Here is a tiny trained network, its code and every weight. The questions are about switching its units off for an input and a class, where a switched-off unit gives its printed mean instead of its output.

import numpy as np


def w(rows, s, z=0):
    codes = np.array(rows[::2]) - 128.0
    scale = np.full(codes.shape[1], s)
    scale[-1] = z or s
    return codes * scale


def f(y):
    return np.maximum(y, 0)


def log_softmax(a):
    a = a - a.max(-1, keepdims=True)
    return a - np.log(np.exp(a).sum(-1, keepdims=True))


def net(x, mask):
    res = np.array(x, float).reshape(1, 5) / 4 @ E
    y = f(res @ A[0][:, :-1].T + A[0][:, -1])
    res = res + np.where(mask, y, B[0][:, -1]) @ B[0][:, :-1]
    return log_softmax(res[-1] @ U[:, :-1].T + U[:, -1])


A, B = {}, {}
E = w([
[94,187,90,255,96,150,100,43],'x0',
[88,109,167,134,113,113,123,144],'x1',
[80,93,57,209,205,83,162,154],'x2',
[147,179,128,144,142,64,127,105],'x3',
[100,138,196,103,169,204,238,68],'x4',
],0.014)
A[0] = w([
[103,186,122,144,47,174,91,87,84],'N0',
[175,130,151,66,72,109,165,126,168],'N1',
[125,114,85,133,64,121,60,70,69],'N2',
[86,113,90,247,167,146,136,96,3],'N3',
[155,152,166,173,84,162,104,113,108],'N4',
[160,141,104,141,63,79,67,171,223],'N5',
[84,116,87,111,200,118,249,154,67],'N6',
[138,104,106,177,72,143,107,159,162],'N7',
[108,135,73,100,50,127,13,116,247],'N8',
[88,142,146,125,138,191,163,87,151],'N9',
[157,104,130,157,200,114,103,206,135],'N10',
],0.012,0.0048)
B[0] = w([
[104,160,81,76,137,88,161,61,211],'N0',
[187,82,220,160,110,185,131,118,208],'N1',
[97,126,137,101,122,59,204,130,191],'N2',
[245,117,199,135,120,212,133,199,252],'N3',
[77,142,110,48,171,92,132,73,183],'N4',
[113,86,132,92,100,118,137,181,230],'N5',
[56,67,116,140,138,90,211,113,226],'N6',
[150,129,85,113,108,89,126,159,182],'N7',
[169,107,94,75,61,95,206,154,240],'N8',
[122,243,126,126,152,157,143,76,220],'N9',
[79,128,64,112,161,111,51,149,189],'N10',
],0.011,0.017)
U = w([
[229,89,135,127,47,127,114,215,251],'0',
[83,79,51,135,114,72,219,111,15],'1',
[188,103,209,170,145,178,154,97,168],'2',
[90,209,99,127,124,100,95,51,34],'3',
[101,69,2,137,168,65,43,176,161],'4',
],0.012,0.0031)

Each question gives the input, the list of numbers given to net, and the class t.
The units are the neurons (one row each of A and B). Each row of codes is followed by its name. A weight is (code - 128) times the scale printed after its matrix; where a second scale follows, it is the last column's (A, B and U).
mask holds one flag per neuron, in row order. A switched-off neuron (its flag False) gives its mean, the last column of its row in B, instead of its output. The means were averaged over made-up inputs and are rounded, as every weight is.
A unit's drop is (log p(t) with every unit on - log p(t) with that unit switched off) / (log p(t) with every unit on - log p(t) with every unit switched off).
The circuit of an input: a set's keep is (log p(t) with only the set's units on - log p(t) with every unit switched off) / (log p(t) with every unit on - log p(t) with every unit switched off). Starting from all 11 units, units are removed one at a time, each time the one whose removal leaves the highest keep (on an exact tie, the one counted first), for as long as the keep stays at least 0.8.
circuit, biggest first: the units of the circuit, biggest drop first
most important unit: the unit with the biggest drop
k most important neurons: the k neurons with the biggest drops, biggest first
drop of u: that unit's drop, to one decimal
input [2,-7,-2,-4,-7], class 1: circuit, biggest first : N3
input [1,0,0,0,2], class 3: circuit, biggest first : N3; N8; N6
input [0,-8,6,3,-1], class 4: circuit, biggest first : N10; N8
input [0,-4,3,-6,-6], class 4: 2 most important neurons : N10; N3
input [2,5,0,-4,1], class 3: circuit, biggest first : N3; N6; N8
input [3,6,5,-5,1], class 2: circuit, biggest first : N8; N3
input [1,7,0,-5,-8], class 1: 3 most important neurons : N3; N8; N2
input [4,0,2,2,-6], class 0: 2 most important neurons : N3; N6
input [-4,8,0,0,1], class 2: 4 most important neurons : N8; N5; N0; N7
input [1,-8,-2,0,-1], class 1: 2 most important neurons : N3; N1
input [-5,1,8,4,0], class 4: 2 most important neurons : N10; N8
input [-2,-8,1,2,-1], class 4: 2 most important neurons : N3; N8
input [2,0,-8,5,-2], class 1: 2 most important neurons : N3; N0
input [4,8,-4,-3,1], class 3: most important unit : N6
input [3,2,0,6,8], class 3: 2 most important neurons : N9; N1
input [-4,-3,2,5,-4], class 4: 2 most important neurons : N3; N10
input [1,0,-6,-7,-4], class 1: 4 most important neurons : N3; N0; N2; N4
input [2,-2,6,4,-1], class 0: drop of N3 : 1.1
input [8,-3,3,-8,-8], class 0: drop of N3 : 5.8
input [8,-1,6,5,-1], class 0: circuit, biggest first : N3
input [-8,-4,-1,-6,5], class 2: drop of N1 : 1.1
input [-6,5,-3,3,5], class 2: drop of N3 : 0.0
